Here is a tiny trained network, its code and every weight. The questions are about switching its units off for an input and a class, where a switched-off unit gives its printed mean instead of its output.

import numpy as np


def w(rows, s, z=0):
    codes = np.array(rows[::2]) - 128.0
    scale = np.full(codes.shape[1], s)
    scale[-1] = z or s
    return codes * scale


def f(y):
    return np.maximum(y, 0)


def log_softmax(a):
    a = a - a.max(-1, keepdims=True)
    return a - np.log(np.exp(a).sum(-1, keepdims=True))


def net(x, mask):
    res = np.array(x, float).reshape(1, 5) / 4 @ E
    y = f(res @ A[0][:, :-1].T + A[0][:, -1])
    res = res + np.where(mask, y, B[0][:, -1]) @ B[0][:, :-1]
    return log_softmax(res[-1] @ U[:, :-1].T + U[:, -1])


A, B = {}, {}
E = w([
[124,128,127,128,129,128],'x0',
[156,42,124,140,31,235],'x1',
[78,72,131,156,254,200],'x2',
[203,169,183,218,144,146],'x3',
[55,198,51,187,87,189],'x4',
],0.0074)
A[0] = w([
[88,110,163,148,195,170,59],'n1',
[99,82,70,155,204,168,94],'n2',
[164,112,166,69,186,88,147],'n3',
[158,104,202,227,108,147,169],'n4',
[144,193,80,137,53,97,119],'n5',
[92,173,52,181,96,150,41],'n6',
[53,168,81,176,117,157,167],'n7',
[144,93,79,75,63,255,110],'n8',
[145,68,150,116,98,169,32],'n9',
[169,182,157,96,52,90,84],'n10',
[104,111,141,134,174,177,59],'n11',
[52,182,55,181,117,161,184],'n12',
[138,71,113,151,64,197,23],'n13',
[96,147,117,143,140,152,41],'n14',
[137,128,84,68,67,85,142],'n15',
[106,150,140,147,188,72,246],'n16',
[118,174,117,169,160,97,133],'n17',
[48,94,74,40,107,151,140],'n18',
[126,170,115,145,182,84,45],'n19',
[108,187,144,127,187,65,3],'n20',
[151,185,142,125,59,61,32],'n21',
[96,192,121,102,194,69,66],'n22',
[173,196,152,236,146,156,205],'n23',
[78,158,67,177,82,206,175],'n24',
[63,212,97,123,212,58,149],'n25',
[69,90,102,46,119,139,250],'n26',
[90,74,97,153,232,161,52],'n27',
[114,117,145,131,224,167,99],'n28',
[177,87,177,178,88,203,178],'n29',
[174,45,202,79,131,130,145],'n30',
[122,44,106,153,81,181,108],'n31',
[155,47,158,112,110,127,122],'n32',
[111,88,123,157,185,157,59],'n33',
[87,141,89,34,124,137,220],'n34',
[112,213,130,122,175,79,106],'n35',
],0.0089,0.0046)
B[0] = w([
[196,84,151,70,38,208,179],'n1',
[138,88,190,91,34,208,201],'n2',
[155,30,95,135,192,80,206],'n3',
[82,161,162,191,244,181,214],'n4',
[179,30,179,108,88,207,204],'n5',
[219,48,63,62,191,82,189],'n6',
[206,48,150,104,135,57,230],'n7',
[54,130,60,162,137,158,244],'n8',
[36,88,43,65,159,151,164],'n9',
[170,68,132,134,85,242,189],'n10',
[153,88,161,54,26,197,164],'n11',
[199,36,106,149,183,32,253],'n12',
[26,135,27,98,121,169,193],'n13',
[196,70,90,49,112,154,142],'n14',
[150,67,159,179,126,242,200],'n15',
[63,78,103,204,143,127,238],'n16',
[64,160,96,183,140,152,184],'n17',
[154,206,186,201,224,202,230],'n18',
[39,175,66,124,141,184,168],'n19',
[49,127,24,103,134,200,177],'n20',
[214,66,139,86,66,254,176],'n21',
[64,89,47,141,134,180,200],'n22',
[191,194,188,214,220,143,244],'n23',
[172,64,80,155,186,25,252],'n24',
[35,107,68,187,110,157,254],'n25',
[164,216,219,241,235,128,249],'n26',
[198,104,175,56,36,182,204],'n27',
[199,77,147,132,78,206,198],'n28',
[40,173,79,222,148,148,234],'n29',
[170,48,56,152,181,67,219],'n30',
[26,157,52,173,103,161,212],'n31',
[85,55,71,143,200,78,187],'n32',
[168,84,146,94,87,216,169],'n33',
[152,167,228,212,210,205,225],'n34',
[56,110,74,179,114,197,203],'n35',
],0.0061,0.0074)
U = w([
[33,143,29,135,110,166,42],'0',
[207,82,167,80,39,238,70],'1',
[128,110,170,197,145,114,253],'2',
[161,208,199,192,217,155,141],'3',
[190,39,64,103,181,37,93],'4',
[129,193,169,151,129,92,199],'5',
[115,254,224,30,38,50,3],'6',
[110,221,210,35,20,38,3],'7',
],0.0075,0.0059)

Each question gives the input, the list of numbers given to net, and the class t.
The units are the neurons (one row each of A and B). Each row of codes is followed by its name. A weight is (code - 128) times the scale printed after its matrix; where a second scale follows, it is the last column's (A, B and U).
mask holds one flag per neuron, in row order. A switched-off neuron (its flag False) gives its mean, the last column of its row in B, instead of its output. The means were averaged over made-up inputs and are rounded, as every weight is.
A unit's drop is (log p(t) with every unit on - log p(t) with that unit switched off) / (log p(t) with every unit on - log p(t) with every unit switched off).
The circuit of an input: a set's keep is (log p(t) with only the set's units on - log p(t) with every unit switched off) / (log p(t) with every unit on - log p(t) with every unit switched off). Starting from the 12 units with the biggest drops (on a tie, the unit counted first), units are removed one at a time, each time the one whose removal leaves the highest keep (on an exact tie, the one counted first), for as long as the keep stays at least 0.8.
circuit, biggest first: the units of the circuit, biggest drop first
most important unit: the unit with the biggest drop
k most important neurons: the k neurons with the biggest drops, biggest first
drop of u: that unit's drop, to one decimal
input [-1,-4,0,-3,-4], class 0: most important unit -> n23
input [3,-3,-1,-7,-4], class 3: circuit, biggest first -> [n26, n34]
input [6,6,-1,-7,-5], class 3: circuit, biggest first -> [n26, n18]
input [4,2,7,7,-2], class 1: circuit, biggest first -> [n1, n27]
input [8,-2,-8,3,6], class 1: circuit, biggest first -> [n21, n5]
input [-3,4,-5,-6,8], class 4: 4 most important neurons -> [n24, n6, n12, n7]
input [3,3,1,-4,3], class 3: circuit, biggest first -> [n18, n26]
input [7,7,5,1,8], class 4: circuit, biggest first -> [n24, n12]
input [2,-6,-7,4,-5], class 1: 2 most important neurons -> [n21, n10]
input [-4,-1,5,2,-7], class 4: circuit, biggest first -> [n30, n3]
input [-4,-3,-5,-7,-5], class 3: 3 most important neurons -> [n26, n34, n18]
input [-2,-6,0,2,-8], class 4: 2 most important neurons -> [n3, n30]
input [1,-6,6,-5,-2], class 0: 3 most important neurons -> [n25, n22, n20]
input [-3,3,2,6,-8], class 4: most important unit -> n30
input [-6,7,8,-6,-4], class 1: 4 most important neurons -> [n27, n2, n1, n11]
input [7,-5,-6,-8,7], class 3: 3 most important neurons -> [n34, n18, n26]
input [-2,-6,3,-5,8], class 4: 3 most important neurons -> [n12, n7, n6]
input [2,2,5,-7,5], class 3: 2 most important neurons -> [n18, n26]
input [0,4,-4,8,-5], class 3: 2 most important neurons -> [n4, n23]
input [-3,-3,3,6,8], class 4: most important neuron -> [n12]
input [3,-5,7,-3,5], class 1: 2 most important neurons -> [n27, n2]
input [0,-2,8,-5,5], class 1: drop of n5 -> 0.0
input [1,-1,4,0,-5], class 4: drop of n21 -> 0.1
